Here is a tiny trained network, its code and every weight. The questions are about switching its units off for an input and a class, where a switched-off unit gives its printed mean instead of its output.

import numpy as np


def w(rows, s, z=0):
    codes = np.array(rows[::2]) - 128.0
    scale = np.full(codes.shape[1], s)
    scale[-1] = z or s
    return codes * scale


def f(y):
    return y / 2 * (1 + np.tanh(0.7978845608 * (y + 0.044715 * y**3)))


def log_softmax(a):
    a = a - a.max(-1, keepdims=True)
    return a - np.log(np.exp(a).sum(-1, keepdims=True))


def net(x, mask):
    res = np.array(x, float).reshape(1, 4) / 4 @ E
    y = f(res @ A[0][:, :-1].T + A[0][:, -1])
    res = res + np.where(mask, y, B[0][:, -1]) @ B[0][:, :-1]
    return log_softmax(res[-1] @ U[:, :-1].T + U[:, -1])


A, B = {}, {}
E = w([
[80,163,139,58,180],'x0',
[89,40,191,90,90],'x1',
[157,132,192,184,103],'x2',
[155,250,172,104,84],'x3',
],0.011)
A[0] = w([
[112,132,113,118,212,245],'neuron 1',
[61,173,74,201,253,252],'neuron 2',
[106,75,71,97,195,178],'neuron 3',
[174,197,77,185,97,221],'neuron 4',
[73,189,107,148,202,121],'neuron 5',
[154,154,248,116,91,96],'neuron 6',
[150,117,176,149,66,155],'neuron 7',
[111,63,63,204,75,182],'neuron 8',
[102,97,81,144,197,241],'neuron 9',
[117,44,163,183,98,143],'neuron 10',
[122,128,250,163,67,200],'neuron 11',
[92,138,140,65,180,207],'neuron 12',
],0.012,0.0046)
B[0] = w([
[210,51,157,74,31,193],'neuron 1',
[184,64,60,97,98,227],'neuron 2',
[91,2,165,98,73,218],'neuron 3',
[191,223,152,62,160,231],'neuron 4',
[216,35,78,104,187,177],'neuron 5',
[126,133,240,106,105,218],'neuron 6',
[122,219,223,219,229,192],'neuron 7',
[141,120,48,79,170,214],'neuron 8',
[129,81,107,68,52,208],'neuron 9',
[131,177,145,85,216,214],'neuron 10',
[161,155,232,127,185,247],'neuron 11',
[163,58,129,61,139,204],'neuron 12',
],0.0083,0.011)
U = w([
[178,149,47,8,115,220],'0',
[172,130,94,173,223,148],'1',
[1,204,2,166,186,8],'2',
[70,171,84,163,78,1],'3',
[167,231,84,141,94,206],'4',
[102,79,83,97,4,153],'5',
[133,206,220,96,86,102],'6',
[234,71,109,171,20,67],'7',
],0.0094,0.0038)

Each question gives the input, the list of numbers given to net, and the class t.
The units are the neurons (one row each of A and B). Each row of codes is followed by its name. A weight is (code - 128) times the scale printed after its matrix; where a second scale follows, it is the last column's (A, B and U).
mask holds one flag per neuron, in row order. A switched-off neuron (its flag False) gives its mean, the last column of its row in B, instead of its output. The means were averaged over made-up inputs and are rounded, as every weight is.
A unit's drop is (log p(t) with every unit on - log p(t) with that unit switched off) / (log p(t) with every unit on - log p(t) with every unit switched off).
The circuit of an input: a set's keep is (log p(t) with only the set's units on - log p(t) with every unit switched off) / (log p(t) with every unit on - log p(t) with every unit switched off). Starting from all 12 units, units are removed one at a time, each time the one whose removal leaves the highest keep (on an exact tie, the one counted first), for as long as the keep stays at least 0.8.
units of the circuit, in order: the units of the circuit, biggest drop first
top k neurons: the k neurons with the biggest drops, biggest first
drop of u: that unit's drop, to one decimal
input [-6,-3,5,-7], class 0: top 3 neurons : (neuron 8; neuron 9; neuron 11)
input [-5,2,0,-8], class 0: units of the circuit, in order : (neuron 8)
input [4,7,-7,7], class 6: top 3 neurons : (neuron 2; neuron 8; neuron 6)
input [-1,-7,5,-3], class 0: units of the circuit, in order : (neuron 4; neuron 2)
input [2,-5,-5,-5], class 5: units of the circuit, in order : (neuron 3; neuron 10)
input [-2,-2,5,0], class 6: units of the circuit, in order : (neuron 5; neuron 2)
input [-1,-4,7,-7], class 0: top 2 neurons : (neuron 8; neuron 10)
input [-6,5,-2,-5], class 1: top 3 neurons : (neuron 10; neuron 1; neuron 2)
input [3,-6,-7,-8], class 5: top 2 neurons : (neuron 3; neuron 9)
input [3,5,8,-7], class 6: top 3 neurons : (neuron 5; neuron 2; neuron 11)
input [-4,0,3,-7], class 0: top 3 neurons : (neuron 8; neuron 10; neuron 9)
input [-6,8,-6,-6], class 0: top 2 neurons : (neuron 10; neuron 8)
input [2,5,2,-1], class 6: drop of neuron 5 : 0.1
input [0,6,6,-8], class 1: drop of neuron 8 : 0.1
input [3,-6,-6,-8], class 5: units of the circuit, in order : (neuron 3)
input [8,-4,3,-7], class 7: drop of neuron 1 : 0.2
